(in the rows, 128 means zero)
Each row has two labels, one from each of two sets.
134,130,133,132,126,126,129,113,140,136,131,107,133,126,125,128,126,145,133,122,134,127,127,146,125,135,131,133,121,108,142,119,107,118,116,138,107,144,117,119,133,127,116,143,130,112	j282/G
129,124,118,125,135,122,142,123,149,125,134,135,130,164,136,128,121,109,129,138,113,113,137,133,118,129,115,129,143,131,126,133,105,139,133,121,168,147,103,133,127,110,155,126,128,127	j801/G
123,140,166,135,136,126,121,125,136,139,145,123,134,114,123,126,135,146,122,132,139,131,126,113,128,131,134,133,96,118,142,116,127,117,149,138,118,138,131,137,126,127,159,141,131,137	j282/F
120,119,115,121,143,124,127,121,140,127,130,138,125,162,126,123,135,111,128,135,106,96,132,119,141,127,114,112,126,129,124,151,96,141,143,120,169,136,121,143,116,140,154,134,122,132	j801/F
126,155,135,131,125,127,120,134,142,115,141,122,120,118,132,127,131,121,127,141,137,159,137,148,128,134,117,126,135,139,128,85,144,126,117,124,114,118,105,117,127,119,118,102,134,124	j65/G
132,155,140,131,116,129,130,122,130,125,131,122,130,134,132,131,136,170,126,126,141,162,130,134,119,145,130,132,135,138,138,93,127,140,117,136,98,124,101,104,109,127,183,119,136,124	j65/E
127,137,119,138,132,128,121,135,131,124,149,137,114,126,135,130,135,101,127,153,145,155,144,133,113,139,124,130,153,132,127,95,170,138,149,119,183,120,112,101,125,120,187,110,131,130	j65/M
128,109,102,124,137,123,130,111,167,136,140,150,127,152,129,125,128,73,131,145,115,109,133,126,126,132,117,143,132,92,132,146,106,132,152,126,203,140,121,145,121,135,147,132,126,141	j801/F
127,150,103,138,141,118,131,109,155,110,143,127,110,85,128,128,132,150,121,142,147,150,115,145,119,141,117,140,101,133,142,82,106,119,101,127,131,134,96,139,138,127,130,101,142,124	j65/G
128,131,107,137,127,123,122,108,134,137,135,120,113,150,138,134,139,101,138,151,137,135,156,125,118,141,135,116,178,112,132,88,142,152,147,116,185,128,108,85,125,121,178,121,133,138	j801/M
138,146,131,123,124,123,132,107,145,130,137,113,115,137,142,130,132,141,129,132,144,151,136,128,111,141,124,133,160,130,141,88,125,131,125,126,141,131,83,90,130,125,169,122,140,125	j65/E
129,129,131,127,136,120,119,133,137,128,137,131,102,140,139,130,129,81,126,149,139,162,141,141,118,138,104,134,171,145,115,98,164,138,143,93,165,119,104,106,122,117,137,109,130,124	j65/M
117,153,134,152,125,130,110,137,124,122,152,117,120,93,134,130,139,115,129,157,157,145,128,128,123,131,138,121,110,98,140,71,140,124,131,117,137,126,127,118,130,116,125,96,132,135	j65/F
131,110,121,131,136,121,119,117,139,145,145,143,123,158,126,127,140,92,135,143,124,112,143,115,132,141,126,129,139,113,136,134,130,134,174,123,194,132,128,130,118,122,202,137,130,137	j801/F
125,115,114,136,129,123,120,111,139,135,145,135,115,158,127,129,142,90,136,152,127,105,190,120,125,125,139,113,153,108,134,119,127,154,149,113,206,127,119,110,118,132,181,122,134,139	j801/F
129,133,143,122,140,121,129,126,140,135,143,131,120,113,143,129,132,156,129,122,131,146,115,117,124,129,125,148,97,141,142,122,115,116,146,142,110,140,119,147,137,125,160,146,135,128	j282/G
119,154,137,152,137,122,115,130,121,121,153,131,108,99,128,124,143,131,127,146,152,160,140,130,115,134,127,128,123,140,140,53,163,134,156,121,152,118,109,115,118,121,188,102,130,132	j65/F
124,148,119,145,129,129,137,120,155,111,135,132,133,125,135,126,131,151,128,132,127,154,112,140,129,143,111,138,113,126,137,103,100,144,104,125,107,136,90,136,122,132,135,111,135,117	j65/G
125,158,137,142,129,125,116,127,139,118,151,122,120,113,132,128,135,136,125,147,138,144,132,126,134,137,122,118,119,132,142,73,139,134,136,130,140,128,102,119,121,120,163,109,136,131	j65/F
123,145,125,152,132,126,115,116,128,120,132,125,112,112,137,132,134,119,123,141,153,164,135,137,121,135,128,126,141,121,137,80,159,133,126,119,143,119,118,103,121,124,149,113,136,132	j65/F
129,116,123,131,135,129,122,117,138,117,130,128,122,158,135,133,145,93,135,133,121,111,140,136,125,135,125,118,153,117,126,135,122,138,142,117,171,129,125,119,121,130,124,127,129,131	j801/F
121,138,120,148,125,126,124,118,146,114,141,128,131,116,134,124,133,135,128,135,133,152,116,138,131,137,120,148,104,119,144,102,112,124,124,128,108,125,103,140,130,129,135,122,133,130	j65/G
126,126,113,138,137,135,130,120,144,119,133,138,129,160,136,120,136,117,129,142,119,116,137,131,134,129,122,113,142,122,134,115,110,148,128,119,166,131,111,124,112,138,168,118,129,133	j801/F
131,155,139,132,130,124,98,121,141,112,141,120,117,126,137,127,131,165,124,132,136,156,119,142,123,136,117,131,124,159,130,84,119,125,109,128,104,129,94,123,130,126,137,109,131,116	j65/E
131,155,145,139,135,124,121,120,138,121,143,110,109,107,130,130,136,143,125,141,146,147,129,128,119,131,127,120,114,134,126,68,127,135,119,118,120,135,103,116,136,117,111,112,134,126	j65/F
126,122,143,130,116,118,130,113,130,136,134,131,136,146,129,135,136,124,130,129,128,127,136,119,128,138,133,130,140,109,139,134,121,135,143,134,143,130,120,114,116,124,178,145,129,134	j801/E
132,136,116,133,139,124,133,103,144,123,138,128,113,165,129,130,139,139,129,128,109,117,138,124,129,134,123,122,136,133,136,114,96,148,135,125,167,133,105,127,114,140,189,125,130,131	j801/F
132,113,110,120,137,124,136,126,133,146,137,153,114,159,124,126,131,88,129,132,121,115,128,127,117,131,115,148,145,138,126,158,128,134,156,124,197,130,124,136,130,130,192,132,127,127	j801/R
127,145,129,128,127,128,132,119,159,121,137,118,132,119,131,128,124,135,125,130,139,146,119,139,120,142,117,146,122,117,143,106,109,112,113,128,118,139,105,124,141,125,127,118,137,123	j65/G
129,135,115,131,124,128,140,113,155,121,129,121,132,137,135,132,130,123,127,136,129,136,130,143,126,145,121,142,147,107,148,121,105,129,102,128,135,134,96,119,132,143,137,118,138,125	j65/E
119,136,113,126,126,128,131,134,153,111,131,134,127,131,131,126,128,141,127,130,124,142,121,138,139,133,111,138,112,137,132,116,106,130,106,123,112,130,100,145,118,136,124,112,132,122	j65/G
130,124,117,125,130,131,127,120,152,125,130,134,125,135,133,130,124,102,125,139,126,143,131,143,126,141,113,142,146,117,133,125,116,124,117,119,134,129,106,126,132,131,104,114,133,122	j65/G
133,123,122,119,140,123,128,109,149,122,131,136,119,161,129,131,129,118,130,125,109,117,126,136,132,129,111,133,138,140,127,135,105,135,132,123,149,133,105,142,122,140,145,131,129,124	j801/G
135,152,133,130,152,124,135,117,140,127,140,129,109,122,143,130,127,139,121,134,143,153,126,142,112,138,117,148,130,162,118,90,122,127,126,126,140,132,103,139,145,117,153,117,138,120	j65/R
145,127,137,120,137,126,125,133,145,138,149,146,131,157,131,121,141,126,132,127,113,123,132,123,148,130,110,130,116,134,138,129,113,146,174,133,152,134,115,145,109,129,211,139,132,128	j801/F
125,118,115,129,131,126,128,127,141,129,133,142,128,160,131,125,145,97,133,143,105,117,137,124,138,132,120,124,143,108,132,136,114,135,145,116,174,131,114,130,111,138,177,121,123,130	j801/F
132,136,125,138,137,126,123,120,132,125,142,127,105,130,133,131,135,101,124,138,138,145,136,141,119,140,124,132,155,134,122,98,152,132,128,116,164,124,113,115,130,123,147,114,128,130	j65/M
130,132,115,130,141,128,133,104,155,117,139,132,122,131,128,127,137,131,127,127,135,138,123,140,125,137,114,144,119,127,135,113,104,128,123,123,133,133,102,139,118,137,163,129,132,128	j65/G
137,116,116,122,133,118,140,107,144,134,134,144,124,162,134,125,131,115,128,135,121,127,134,126,121,140,114,139,142,133,123,139,120,143,149,125,180,136,104,132,126,131,196,128,109,125	j801/R
125,144,135,133,132,121,119,131,135,128,143,126,123,110,125,124,134,136,126,134,138,149,122,127,129,129,123,139,105,135,130,95,134,122,141,131,119,131,115,141,128,119,136,116,136,127	j65/F
126,140,125,123,122,126,128,129,148,124,143,139,138,152,139,121,129,137,127,143,119,131,127,135,134,136,109,129,116,132,138,112,111,142,129,125,138,141,90,138,120,129,171,113,133,123	j65/G
132,138,131,131,133,121,126,126,137,133,146,130,119,125,133,133,132,110,131,137,147,158,133,134,119,143,118,144,136,130,133,102,145,122,146,127,138,130,105,119,129,123,161,122,127,130	j65/R

Each row has two labels, one from each of two sets.
118,131,132,126,129,119,122,117,121,136,124,127,134,101,112,119,143,129,122,125,122,116,138,126,128,129,155,128,126,150,119,112,111,135,124,132,129,126,127,126,136,123,129,113,122,126	U/J594
135,126,135,130,124,136,121,146,129,127,132,125,149,116,136,126,146,115,123,124,141,99,139,132,138,129,128,141,116,108,127,129,91,130,115,133,119,126,123,130,123,134,133,177,118,124	P/j149
114,133,134,127,129,135,120,157,117,108,144,108,187,108,135,120,152,122,126,116,140,90,124,146,135,135,108,130,126,111,118,111,124,132,127,123,118,126,144,135,124,139,126,164,118,131	U/j149
126,140,136,130,127,127,121,116,124,107,139,110,146,107,144,125,149,131,121,133,121,89,122,128,145,131,114,120,133,127,123,112,118,138,120,135,121,128,135,121,118,133,125,122,123,125	U/j626
131,134,132,135,127,119,130,121,114,111,142,102,146,86,109,112,135,142,118,128,124,93,137,141,126,148,137,114,131,145,117,106,132,136,129,136,123,121,124,124,138,132,150,124,118,127	U/j901
139,124,132,124,123,145,118,127,133,115,133,124,168,130,132,117,163,129,119,116,154,85,159,163,151,113,139,139,119,128,129,131,99,129,151,125,124,118,138,134,115,127,114,159,102,123	P/j626
116,135,138,135,121,133,117,174,103,142,145,119,186,80,119,101,141,113,131,126,154,108,142,125,145,108,137,129,141,129,117,127,103,132,119,133,126,122,128,129,121,136,145,145,110,144	U/j149
148,135,133,127,133,123,119,119,117,123,139,106,162,68,138,122,152,125,137,136,117,95,127,141,130,137,111,126,133,129,122,120,138,128,114,129,127,130,128,122,113,126,123,154,122,124	U/j149
125,129,128,134,113,124,128,135,126,128,132,117,146,116,114,116,141,139,122,128,131,125,151,127,128,128,140,124,123,141,116,112,124,130,127,137,127,118,122,126,131,123,145,143,112,125	U/j626
106,139,143,123,131,124,124,109,109,135,145,105,170,90,93,116,179,128,123,114,125,66,126,145,122,169,154,119,132,156,109,84,133,139,109,145,122,123,125,133,136,125,138,127,125,132	U/J594
128,125,129,127,134,127,134,110,128,123,126,122,122,132,122,134,139,130,130,123,122,99,120,141,122,153,125,121,129,132,123,117,144,126,126,125,124,129,133,133,136,126,128,127,135,130	U/J594
158,139,135,145,118,134,122,125,118,119,144,92,163,64,135,116,165,136,122,137,125,51,136,140,147,139,99,113,137,136,110,115,120,127,115,136,112,123,125,120,114,129,142,153,116,124	U/j626
102,135,127,130,117,105,125,125,105,121,132,118,123,95,102,108,121,142,122,130,117,143,136,123,123,114,150,113,139,170,116,101,132,144,143,127,126,118,133,124,146,130,147,63,117,133	U/J594
133,133,125,127,125,123,119,138,113,124,140,115,160,84,125,113,133,127,130,133,132,134,142,133,128,121,132,128,127,126,122,123,125,133,118,130,130,125,124,122,121,132,133,148,114,129	U/j149
130,126,135,133,128,139,123,142,121,125,137,119,159,108,125,115,142,126,124,122,151,87,147,141,141,122,130,132,122,117,125,129,107,126,135,119,120,123,133,134,126,131,131,172,112,129	P/j149
146,129,135,133,124,142,122,152,123,124,140,118,173,96,134,117,149,119,127,124,152,94,151,143,144,126,126,141,118,105,126,138,104,127,125,127,122,123,129,130,118,131,132,189,106,129	P/j149
133,130,129,127,125,136,119,88,137,129,128,119,134,141,135,139,171,139,126,131,111,119,136,132,128,140,113,122,131,129,125,108,152,124,117,137,122,129,126,123,114,124,112,142,129,117	U/j626
123,136,139,121,130,138,122,122,116,115,152,110,175,115,128,118,158,124,124,116,139,89,134,145,136,138,133,125,129,124,123,110,125,134,129,134,125,119,133,130,117,131,121,142,117,129	U/j149
113,141,140,112,131,138,117,142,99,120,163,111,205,95,136,110,142,116,139,121,143,124,124,146,135,125,134,128,140,122,126,108,139,142,124,135,139,123,134,126,109,139,113,131,116,146	U/j149
113,132,134,130,125,129,114,135,122,122,136,114,159,104,117,121,167,120,122,119,134,77,137,137,136,144,129,130,121,121,114,108,108,131,115,132,117,125,127,130,134,132,137,161,119,127	U/j149
133,140,135,151,102,123,112,131,115,127,150,97,160,68,111,105,162,137,107,134,140,82,168,114,144,135,146,120,114,124,107,107,90,133,104,152,113,117,107,113,123,126,166,178,98,119	U/j626
116,132,131,126,122,118,119,150,114,122,135,111,171,88,118,114,146,128,132,128,128,138,141,134,128,120,136,131,127,133,116,105,121,134,122,133,129,122,126,122,126,129,132,143,114,131	U/j149

Each row has two labels, one from each of two sets.
83,115,118,137,119,120,110,124,150,137,140,124,124,129,130,133,152,166,128,125,125,163,118,90,120,137,98,128,167,115,123,110,124,145,128,132,129,107,190,146,122,127,144,150,119,111	Y/<15>
132,144,150,107,129,160,144,170,154,108,89,151,135,113,149,116,110,31,162,118,116,135,122,135,159,148,113,139,141,144,45,123,138,145,149,112,135,125,66,86,124,121,114,112,112,125	L/<15>
124,126,120,130,133,133,125,123,138,128,124,128,124,136,126,127,137,130,136,139,131,138,117,113,120,127,126,136,150,120,122,130,140,128,125,133,120,148,162,142,145,121,136,135,125,117	J/<15>
112,125,126,129,129,124,132,133,155,117,114,128,124,122,128,132,132,106,128,146,124,130,107,105,133,149,118,144,143,120,94,120,133,131,130,130,136,117,155,132,140,120,114,132,104,114	J/<15>
124,129,136,117,137,137,134,135,158,123,103,136,130,131,139,117,127,88,139,138,141,126,114,123,135,129,131,143,138,127,98,138,135,130,131,125,130,131,125,125,143,112,119,125,108,119	J/<15>
135,133,135,111,129,153,125,160,146,129,119,134,130,128,135,126,125,98,142,143,128,139,117,102,143,110,128,127,124,125,79,122,121,143,132,123,137,134,134,133,128,116,124,124,115,125	L/<15>
122,135,137,130,115,107,135,148,127,121,124,125,135,111,155,140,124,93,121,127,114,119,121,126,138,149,102,123,122,126,116,121,121,129,128,117,156,117,109,118,126,130,123,139,121,117	X/<15>
122,147,138,138,121,114,129,136,139,119,118,133,127,140,137,132,121,117,137,125,132,131,121,126,119,112,140,134,138,130,134,122,130,110,129,131,127,132,138,124,143,118,177,141,117,115	J/<18>
124,135,131,116,124,144,117,163,141,124,135,135,129,119,141,133,127,119,133,132,126,144,123,104,139,116,113,124,131,127,97,118,120,156,122,125,136,129,145,139,125,117,135,135,123,121	L/<15>
105,118,115,146,126,107,114,113,133,142,147,128,120,139,125,136,147,180,109,142,134,138,117,96,105,119,123,145,131,116,172,119,129,123,119,144,127,124,198,150,141,120,127,144,129,124	J/<15>
130,122,118,123,120,134,125,139,138,127,120,125,128,126,155,133,131,97,124,140,126,130,114,114,128,132,109,130,133,125,105,125,138,135,125,121,135,120,148,129,136,120,127,131,121,121	X/<15>
127,132,148,122,118,134,128,148,140,122,106,147,132,141,142,127,128,106,140,122,124,132,120,133,123,117,118,142,127,139,126,124,143,111,132,124,136,141,120,113,143,117,111,142,113,117	Y/<18>
125,126,125,124,128,134,128,132,139,126,126,127,133,121,140,128,131,115,128,140,126,137,125,108,132,133,111,128,131,125,101,110,124,146,121,125,127,121,133,131,126,130,135,136,127,125	L/<15>
126,127,138,113,126,139,153,163,138,126,115,139,130,126,104,132,113,80,130,126,118,129,124,133,144,123,120,127,125,140,105,125,130,127,135,114,139,139,99,119,126,125,119,125,118,124	L/<18>
122,119,129,129,130,136,117,131,156,132,128,141,127,135,129,126,131,136,132,142,128,140,124,102,130,121,119,139,134,124,105,121,140,132,125,134,127,108,160,137,134,114,123,139,112,117	J/<15>
139,123,104,121,122,146,101,137,130,143,143,141,132,129,161,132,137,110,128,147,130,145,119,86,124,98,119,117,118,118,113,121,127,134,105,119,131,123,191,146,131,111,144,132,132,123	L/<15>
127,124,128,128,122,128,124,143,133,127,130,136,134,132,148,125,136,111,129,132,130,141,127,114,133,116,118,108,125,124,121,119,119,126,118,115,132,132,143,122,129,132,135,132,129,128	L/<15>
131,134,158,119,118,135,136,163,156,116,95,151,130,136,144,121,115,87,168,117,126,127,111,140,151,125,124,138,136,150,112,108,144,118,139,122,134,135,109,98,141,118,115,137,109,111	Y/<18>
134,128,131,126,127,129,130,140,133,117,125,138,130,143,148,122,127,82,133,133,127,131,114,119,127,120,128,118,127,117,110,120,122,131,127,126,139,122,153,136,146,120,125,124,117,117	L/<15>
143,125,124,111,131,92,125,154,132,128,127,135,126,127,146,115,128,96,145,142,133,145,125,105,129,111,129,136,121,120,89,127,122,137,121,118,127,123,158,139,129,118,137,128,130,127	L/<15>
124,126,115,128,136,130,136,133,140,126,116,129,127,135,134,124,118,98,134,143,128,126,117,119,134,132,128,134,131,125,97,120,127,129,129,130,129,131,139,127,138,117,119,134,116,119	J/<15>
122,134,156,128,122,109,144,145,146,107,100,136,136,140,127,117,116,65,148,128,119,113,108,133,128,129,135,141,128,135,104,124,126,109,142,130,138,134,105,113,162,108,101,131,99,115	J/<18>
116,125,120,126,126,134,132,142,166,114,113,142,115,118,136,124,118,109,140,123,116,149,114,105,142,157,94,137,153,128,95,110,145,146,130,130,150,106,151,122,130,117,135,147,106,115	Y/<15>
140,119,121,123,127,142,124,148,135,127,129,130,132,125,146,125,128,100,132,135,131,150,123,105,133,130,111,116,129,109,99,114,117,149,119,127,141,127,157,225,130,117,138,131,129,117	L/<15>
